Here is a tiny trained network, its code and every weight. The questions are about switching its units off for an input and a target symbol, where a switched-off unit gives its printed mean instead of its output.

import numpy as np


def w(rows, s, z=0):
    codes = np.array(rows[::2]) - 128.0
    scale = np.full(codes.shape[1], s)
    scale[-1] = z or s
    return codes * scale


def f(y):
    return y / 2 * (1 + np.tanh(0.7978845608 * (y + 0.044715 * y**3)))


def softmax(a):
    e = np.exp(a - a.max(-1, keepdims=True))
    return e / e.sum(-1, keepdims=True)


def log_softmax(a):
    a = a - a.max(-1, keepdims=True)
    return a - np.log(np.exp(a).sum(-1, keepdims=True))


def net(x, mask):
    ids = ['βδζηθλμξπτφψ'.index(c) for c in x.split()]
    T = len(ids)
    res = E[ids] + P[:T]
    u = 0
    for l in range(2):
        q, k, v = (res @ M[l].T for M in (Q, K, V))
        z = softmax(np.where(np.tri(T) > 0, q @ k.T / 4**0.5, -1e9)) @ v
        res = res + np.where(mask[u], z, O[l][:, -1]) @ O[l][:, :-1]
        u += 1
        y = f(res @ A[l][:, :-1].T + A[l][:, -1])
        res = res + np.where(mask[u : u + 12], y, B[l][:, -1]) @ B[l][:, :-1]
        u += 12
    return log_softmax(res[-1] @ U[:, :-1].T + U[:, -1])


Q, K, V, O, A, B = {}, {}, {}, {}, {}, {}
E = w([
[208,125,153],'β',
[40,169,222],'δ',
[66,254,70],'ζ',
[93,79,105],'η',
[121,170,201],'θ',
[190,100,164],'λ',
[170,103,97],'μ',
[142,105,211],'ξ',
[123,179,194],'π',
[145,97,99],'τ',
[111,87,123],'φ',
[124,89,122],'ψ',
],0.017)
P = w([
[174,17,252],'0',
[159,55,157],'1',
[128,79,138],'2',
[128,80,115],'3',
[120,99,73],'4',
[116,97,64],'5',
[131,115,51],'6',
[131,104,23],'7',
[134,120,20],'8',
[101,96,5],'9',
[122,102,3],'10',
[103,96,32],'11',
],0.0041)
Q[0] = w([
[214,71,153],'L0H0',
[122,254,136],'L0H0',
[211,114,104],'L0H0',
[124,128,251],'L0H0',
],0.0096)
K[0] = w([
[75,178,118],'L0H0',
[163,2,240],'L0H0',
[205,144,86],'L0H0',
[157,152,167],'L0H0',
],0.0072)
V[0] = w([
[23,129,42],'L0H0',
[70,254,116],'L0H0',
[52,94,125],'L0H0',
[161,35,216],'L0H0',
],0.0046)
O[0] = w([
[143,90,179,2],'L0H0',
[254,125,10,136],'L0H0',
[91,71,59,119],'L0H0',
[87,13,190,241],'L0H0',
],0.0043,0.00091)
A[0] = w([
[169,161,46,139],'L0N0',
[78,186,136,111],'L0N1',
[135,80,47,212],'L0N2',
[129,48,175,3],'L0N3',
[106,56,180,147],'L0N4',
[90,213,150,137],'L0N5',
[211,124,144,100],'L0N6',
[203,175,97,134],'L0N7',
[129,72,100,133],'L0N8',
[211,122,175,123],'L0N9',
[119,78,80,152],'L0N10',
[168,126,8,93],'L0N11',
],0.011,0.0045)
B[0] = w([
[85,62,74,219],'L0N0',
[94,237,68,205],'L0N1',
[131,95,185,253],'L0N2',
[131,119,98,145],'L0N3',
[152,108,174,238],'L0N4',
[123,253,114,242],'L0N5',
[96,92,96,195],'L0N6',
[9,80,181,195],'L0N7',
[137,159,196,165],'L0N8',
[147,40,2,225],'L0N9',
[133,124,184,173],'L0N10',
[30,71,93,229],'L0N11',
],0.0052,0.0035)
Q[1] = w([
[50,254,143],'L1H0',
[56,233,226],'L1H0',
[203,151,155],'L1H0',
[85,133,92],'L1H0',
],0.0061)
K[1] = w([
[254,173,178],'L1H0',
[238,157,172],'L1H0',
[126,63,127],'L1H0',
[233,88,156],'L1H0',
],0.0056)
V[1] = w([
[33,3,164],'L1H0',
[76,137,198],'L1H0',
[240,115,96],'L1H0',
[78,191,206],'L1H0',
],0.0061)
O[1] = w([
[91,164,186,252],'L1H0',
[83,222,46,184],'L1H0',
[143,54,119,58],'L1H0',
[200,254,131,162],'L1H0',
],0.0079,0.0032)
A[1] = w([
[217,110,38,121],'L1N0',
[152,176,192,197],'L1N1',
[139,40,211,212],'L1N2',
[91,115,160,180],'L1N3',
[114,111,111,131],'L1N4',
[137,100,2,217],'L1N5',
[125,176,120,98],'L1N6',
[101,206,59,132],'L1N7',
[197,164,125,255],'L1N8',
[116,142,160,136],'L1N9',
[110,80,104,190],'L1N10',
[138,108,86,251],'L1N11',
],0.013,0.0052)
B[1] = w([
[52,106,1,159],'L1N0',
[51,165,124,205],'L1N1',
[226,92,39,251],'L1N2',
[201,189,115,177],'L1N3',
[104,153,156,137],'L1N4',
[99,200,142,222],'L1N5',
[146,79,113,179],'L1N6',
[168,47,111,254],'L1N7',
[8,110,222,172],'L1N8',
[98,142,92,155],'L1N9',
[163,99,196,183],'L1N10',
[110,157,206,182],'L1N11',
],0.0077,0.0088)
U = w([
[78,233,255,178],'β',
[19,121,190,253],'δ',
[108,102,174,160],'ζ',
[76,150,3,130],'η',
[155,197,162,86],'θ',
[111,68,142,28],'λ',
[185,229,146,112],'μ',
[141,146,119,213],'ξ',
[168,87,162,12],'π',
[127,111,169,42],'τ',
[139,101,185,208],'φ',
[163,174,125,140],'ψ',
],0.0095,0.0055)

Each question gives the input, a string of symbols that net reads in full, and the target symbol t.
The units are the heads (4 rows each of Q, K, V and O) and the neurons (one row each of A and B). Each row of codes is followed by its name. A weight is (code - 128) times the scale printed after its matrix; where a second scale follows, it is the last column's (O, A, B and U).
mask holds one flag per unit, layer by layer, with each layer's heads first. A switched-off unit (its flag False) gives its mean, the last column of its rows in O or B, instead of its output. The means were averaged over made-up inputs and are rounded, as every weight is.
A unit's drop is (log p(t) with every unit on - log p(t) with that unit switched off) / (log p(t) with every unit on - log p(t) with every unit switched off).
The circuit of an input: a set's keep is (log p(t) with only the set's units on - log p(t) with every unit switched off) / (log p(t) with every unit on - log p(t) with every unit switched off). Starting from the 12 units with the biggest drops (on a tie, the unit counted first), units are removed one at a time, each time the one whose removal leaves the highest keep (on an exact tie, the one counted first), for as long as the keep stays at least 0.8.
units of the circuit, in order: the units of the circuit, biggest drop first
most important unit: the unit with the biggest drop
top k neurons: the k neurons with the biggest drops, biggest first
k most important neurons of layer l: the k neurons of layer l with the biggest drops, biggest first
drop when u is switched off: that unit's drop, to one decimal
input λ ξ δ ψ, target β: units of the circuit, in order	(L1H0 L0H0 L1N2)
input ζ θ φ λ λ, target η: units of the circuit, in order	(L1N0 L0N9 L0H0)
input θ η δ δ φ ξ ψ δ λ λ, target δ: 3 most important neurons of layer 1	(L1N8 L1N2 L1N3)
input λ μ θ θ δ ξ, target β: units of the circuit, in order	(L1H0 L0H0 L1N2)
input μ θ μ θ λ θ β ζ ζ λ, target η: units of the circuit, in order	(L1N0 L0H0)
input φ ζ δ ζ ξ, target δ: top 2 neurons	(L1N8 L1N2)
input λ ξ δ ξ δ ξ ξ λ δ φ, target β: top 3 neurons	(L1N2 L1N7 L1N0)
input ζ λ δ π φ ζ δ λ λ ζ μ, target δ: top 2 neurons	(L0N7 L0N11)
input ζ η ζ θ δ π π, target δ: most important unit	L1N8
input δ ψ δ ζ ζ μ, target δ: 2 most important neurons of layer 1	(L1N5 L1N11)
input λ π δ δ λ λ λ, target δ: top 3 neurons	(L1N8 L1N2 L1N0)
input λ λ λ η λ δ β, target δ: 3 most important neurons of layer 1	(L1N8 L1N2 L1N3)
input ζ λ δ ζ λ ζ τ, target δ: 2 most important neurons of layer 0	(L0N7 L0N11)
input π λ β λ, target π: most important unit	L1H0
input φ η μ η ζ λ ζ ζ τ, target δ: top 2 neurons	(L1N2 L0N7)
input λ μ π ψ ξ λ δ φ η β δ β, target δ: drop when L1N8 is switched off	0.3
input μ δ δ η, target β: drop when L1N2 is switched off	0.2
input φ λ ξ τ π β ζ π θ λ β, target η: drop when L1N10 is switched off	-0.2
